Below is a small trained network, with its code and all its weights. Each question gives an input and a class and asks what happens when units are switched off, that is, made to give their printed mean instead of their output.

import numpy as np


def w(rows, s, z=0):
    codes = np.array(rows[::2]) - 128.0
    scale = np.full(codes.shape[1], s)
    scale[-1] = z or s
    return codes * scale


def norm(h):
    return h / np.sqrt((h * h).mean(-1, keepdims=True) + 1e-5)


def f(y):
    return np.maximum(y, 0)


def log_softmax(a):
    a = a - a.max(-1, keepdims=True)
    return a - np.log(np.exp(a).sum(-1, keepdims=True))


def net(x, mask):
    res = np.array(x, float).reshape(1, 3) / 4 @ E
    u = 0
    for l in range(3):
        y = f(norm(res) @ A[l][:, :-1].T + A[l][:, -1])
        res = res + np.where(mask[u : u + 3], y, B[l][:, -1]) @ B[l][:, :-1]
        u += 3
    return log_softmax(norm(res)[-1] @ U[:, :-1].T + U[:, -1])


A, B = {}, {}
E = w([
[93,119,159,181,55],'x0',
[230,118,158,32,150],'x1',
[157,69,1,203,100],'x2',
],0.0072)
A[0] = w([
[202,85,152,125,156,85],'L0N0',
[237,66,143,62,221,5],'L0N1',
[79,82,2,129,135,12],'L0N2',
],0.0087,0.0014)
B[0] = w([
[112,158,126,111,153,188],'L0N0',
[165,92,190,51,200,253],'L0N1',
[246,139,118,159,71,235],'L0N2',
],0.014,0.0063)
A[1] = w([
[1,113,223,63,19,62],'L1N0',
[98,54,207,137,130,101],'L1N1',
[143,106,157,103,108,5],'L1N2',
],0.0072,0.0023)
B[1] = w([
[1,146,100,190,222,254],'L1N0',
[102,155,54,59,139,202],'L1N1',
[53,117,77,40,137,149],'L1N2',
],0.01,0.0032)
A[2] = w([
[129,182,84,63,197,170],'L2N0',
[141,149,254,23,113,6],'L2N1',
[216,48,158,24,238,79],'L2N2',
],0.0067,0.0022)
B[2] = w([
[139,117,95,139,91,190],'L2N0',
[128,119,137,123,106,194],'L2N1',
[80,133,185,5,51,255],'L2N2',
],0.023,0.0082)
U = w([
[253,89,89,240,146,234],'0',
[172,98,152,18,126,124],'1',
[46,135,94,171,245,2],'2',
],0.014,0.003)

Each question gives the input, the list of numbers given to net, and the class t.
The units are the neurons (one row each of A and B). Each row of codes is followed by its name. A weight is (code - 128) times the scale printed after its matrix; where a second scale follows, it is the last column's (A, B and U).
mask holds one flag per neuron, layer by layer. A switched-off neuron (its flag False) gives its mean, the last column of its row in B, instead of its output. The means were averaged over made-up inputs and are rounded, as every weight is.
A unit's drop is (log p(t) with every unit on - log p(t) with that unit switched off) / (log p(t) with every unit on - log p(t) with every unit switched off).
The circuit of an input: a set's keep is (log p(t) with only the set's units on - log p(t) with every unit switched off) / (log p(t) with every unit on - log p(t) with every unit switched off). Starting from all 9 units, units are removed one at a time, each time the one whose removal leaves the highest keep (on an exact tie, the one counted first), for as long as the keep stays at least 0.8.
units of the circuit, in order: the units of the circuit, biggest drop first
most important unit: the unit with the biggest drop
k most important neurons: the k neurons with the biggest drops, biggest first
drop when u is switched off: that unit's drop, to one decimal
input [4,-2,1], class 0: most important unit : L0N1
input [5,-6,-1], class 2: 2 most important neurons : (L0N2; L2N2)
input [-1,0,5], class 0: units of the circuit, in order : (L2N2; L0N1)
input [-4,-6,-3], class 2: 3 most important neurons : (L0N1; L0N2; L2N2)
input [-3,-5,-4], class 2: units of the circuit, in order : (L0N1; L2N2)
input [3,-8,0], class 0: 2 most important neurons : (L2N2; L0N1)
input [7,2,0], class 2: 3 most important neurons : (L0N2; L0N1; L2N2)
input [3,-2,-1], class 2: 2 most important neurons : (L0N2; L2N2)
input [0,-3,-5], class 2: 2 most important neurons : (L0N1; L2N2)
input [2,-1,-2], class 2: 2 most important neurons : (L0N2; L0N1)
input [0,-1,7], class 0: drop when L2N2 is switched off : 0.2
input [1,0,7], class 0: drop when L2N2 is switched off : 0.2
input [-3,-3,3], class 0: drop when L2N2 is switched off : 0.2
input [5,-4,1], class 0: most important neuron : (L2N2)
input [2,0,-5], class 2: drop when L2N1 is switched off : 0.0
input [1,-3,0], class 0: 2 most important neurons : (L0N1; L2N2)
